Here is a tiny trained network, its code and every weight. The questions are about switching its units off for an input and a class, where a switched-off unit gives its printed mean instead of its output.

import numpy as np


def w(rows, s, z=0):
    codes = np.array(rows[::2]) - 128.0
    scale = np.full(codes.shape[1], s)
    scale[-1] = z or s
    return codes * scale


def norm(h):
    return h / np.sqrt((h * h).mean(-1, keepdims=True) + 1e-5)


def f(y):
    return np.maximum(y, 0)


def log_softmax(a):
    a = a - a.max(-1, keepdims=True)
    return a - np.log(np.exp(a).sum(-1, keepdims=True))


def net(x, mask):
    res = np.array(x, float).reshape(1, 6) / 4 @ E
    u = 0
    for l in range(4):
        y = f(norm(res) @ A[l][:, :-1].T + A[l][:, -1])
        res = res + np.where(mask[u : u + 3], y, B[l][:, -1]) @ B[l][:, :-1]
        u += 3
    return log_softmax(norm(res)[-1] @ U[:, :-1].T + U[:, -1])


A, B = {}, {}
E = w([
[180,124,145,163,87,135,131,101,187,119],'x0',
[184,141,230,144,74,218,143,114,202,134],'x1',
[121,155,154,96,191,165,138,137,25,97],'x2',
[173,124,3,237,139,38,119,27,176,143],'x3',
[87,114,32,129,100,26,100,118,140,106],'x4',
[193,232,171,184,162,206,102,43,104,228],'x5',
],0.0025)
A[0] = w([
[154,151,232,135,32,184,96,132,252,211,193],'L0N0',
[125,211,107,145,156,228,152,106,45,232,33],'L0N1',
[68,93,125,61,160,120,144,171,69,80,11],'L0N2',
],0.0029,0.0012)
B[0] = w([
[157,77,184,107,86,198,214,164,137,100,254],'L0N0',
[172,253,126,140,171,144,91,90,90,156,200],'L0N1',
[55,101,101,120,94,78,68,139,106,137,183],'L0N2',
],0.0056,0.0039)
A[1] = w([
[81,130,111,230,93,55,39,63,140,149,185],'L1N0',
[146,249,168,135,200,140,187,126,69,181,1],'L1N1',
[58,129,106,1,127,77,126,187,62,90,73],'L1N2',
],0.0033,0.0008)
B[1] = w([
[160,93,148,150,121,151,252,121,174,124,232],'L1N0',
[130,213,123,150,144,136,64,50,168,248,232],'L1N1',
[75,99,166,102,177,95,76,209,42,4,253],'L1N2',
],0.0039,0.0031)
A[2] = w([
[119,240,165,146,201,185,119,37,75,230,11],'L2N0',
[139,145,162,99,167,130,166,158,72,38,83],'L2N1',
[191,253,149,132,179,168,71,79,44,239,36],'L2N2',
],0.0029,0.0012)
B[2] = w([
[138,204,150,123,182,181,11,114,103,165,244],'L2N0',
[51,123,71,85,129,89,97,147,187,201,180],'L2N1',
[183,171,200,159,254,196,40,107,97,139,253],'L2N2',
],0.005,0.0035)
A[3] = w([
[203,122,3,164,153,82,147,112,229,111,1],'L3N0',
[115,128,147,115,178,117,98,200,94,92,105],'L3N1',
[171,212,133,74,180,130,93,130,114,165,69],'L3N2',
],0.0039,0.00096)
B[3] = w([
[179,69,11,217,41,29,162,43,50,247,235],'L3N0',
[73,205,60,105,121,31,18,97,163,3,222],'L3N1',
[156,182,133,250,219,169,170,56,130,144,254],'L3N2',
],0.0035,0.0028)
U = w([
[228,63,196,93,13,220,228,182,222,96,25],'0',
[215,55,4,233,58,30,233,33,120,196,61],'1',
[57,74,72,65,163,53,59,211,73,51,234],'2',
[220,241,166,191,232,202,31,57,79,190,253],'3',
],0.0038,0.0015)

Each question gives the input, the list of numbers given to net, and the class t.
The units are the neurons (one row each of A and B). Each row of codes is followed by its name. A weight is (code - 128) times the scale printed after its matrix; where a second scale follows, it is the last column's (A, B and U).
mask holds one flag per neuron, layer by layer. A switched-off neuron (its flag False) gives its mean, the last column of its row in B, instead of its output. The means were averaged over made-up inputs and are rounded, as every weight is.
A unit's drop is (log p(t) with every unit on - log p(t) with that unit switched off) / (log p(t) with every unit on - log p(t) with every unit switched off).
The circuit of an input: a set's keep is (log p(t) with only the set's units on - log p(t) with every unit switched off) / (log p(t) with every unit on - log p(t) with every unit switched off). Starting from all 12 units, units are removed one at a time, each time the one whose removal leaves the highest keep (on an exact tie, the one counted first), for as long as the keep stays at least 0.8.
units of the circuit, in order: the units of the circuit, biggest drop first
unit that matters most: the unit with the biggest drop
top k neurons: the k neurons with the biggest drops, biggest first
k most important neurons of layer l: the k neurons of layer l with the biggest drops, biggest first
drop of u: that unit's drop, to one decimal
input [-7,5,0,4,-7,-3], class 0: units of the circuit, in order : [L0N0 L2N2 L2N0]
input [-2,-5,-5,0,2,0], class 1: units of the circuit, in order : [L1N0 L2N0]
input [-4,2,-4,-4,-4,1], class 0: units of the circuit, in order : [L0N0]
input [7,6,5,5,1,-5], class 1: units of the circuit, in order : [L3N0 L2N2]
input [-1,-1,-5,5,-4,2], class 1: top 2 neurons : [L0N1 L1N1]
input [4,4,8,0,6,0], class 2: top 3 neurons : [L0N1 L1N1 L2N2]
input [4,-1,-2,-8,-3,-4], class 2: 2 most important neurons of layer 1 : [L1N2 L1N0]
input [2,-1,8,-5,0,-1], class 2: top 2 neurons : [L0N2 L1N2]
input [7,-3,-5,-2,3,-4], class 1: 2 most important neurons of layer 0 : [L0N0 L0N2]
input [-7,-3,2,2,-7,-3], class 2: drop of L0N2 : 0.4
input [1,6,-6,-5,4,8], class 0: drop of L0N0 : 1.5
input [-2,4,-1,2,-2,-5], class 0: drop of L1N2 : 0.2
input [8,-7,2,-7,-3,-2], class 2: drop of L2N1 : 0.0
input [-1,3,-6,1,7,2], class 1: unit that matters most : L3N0
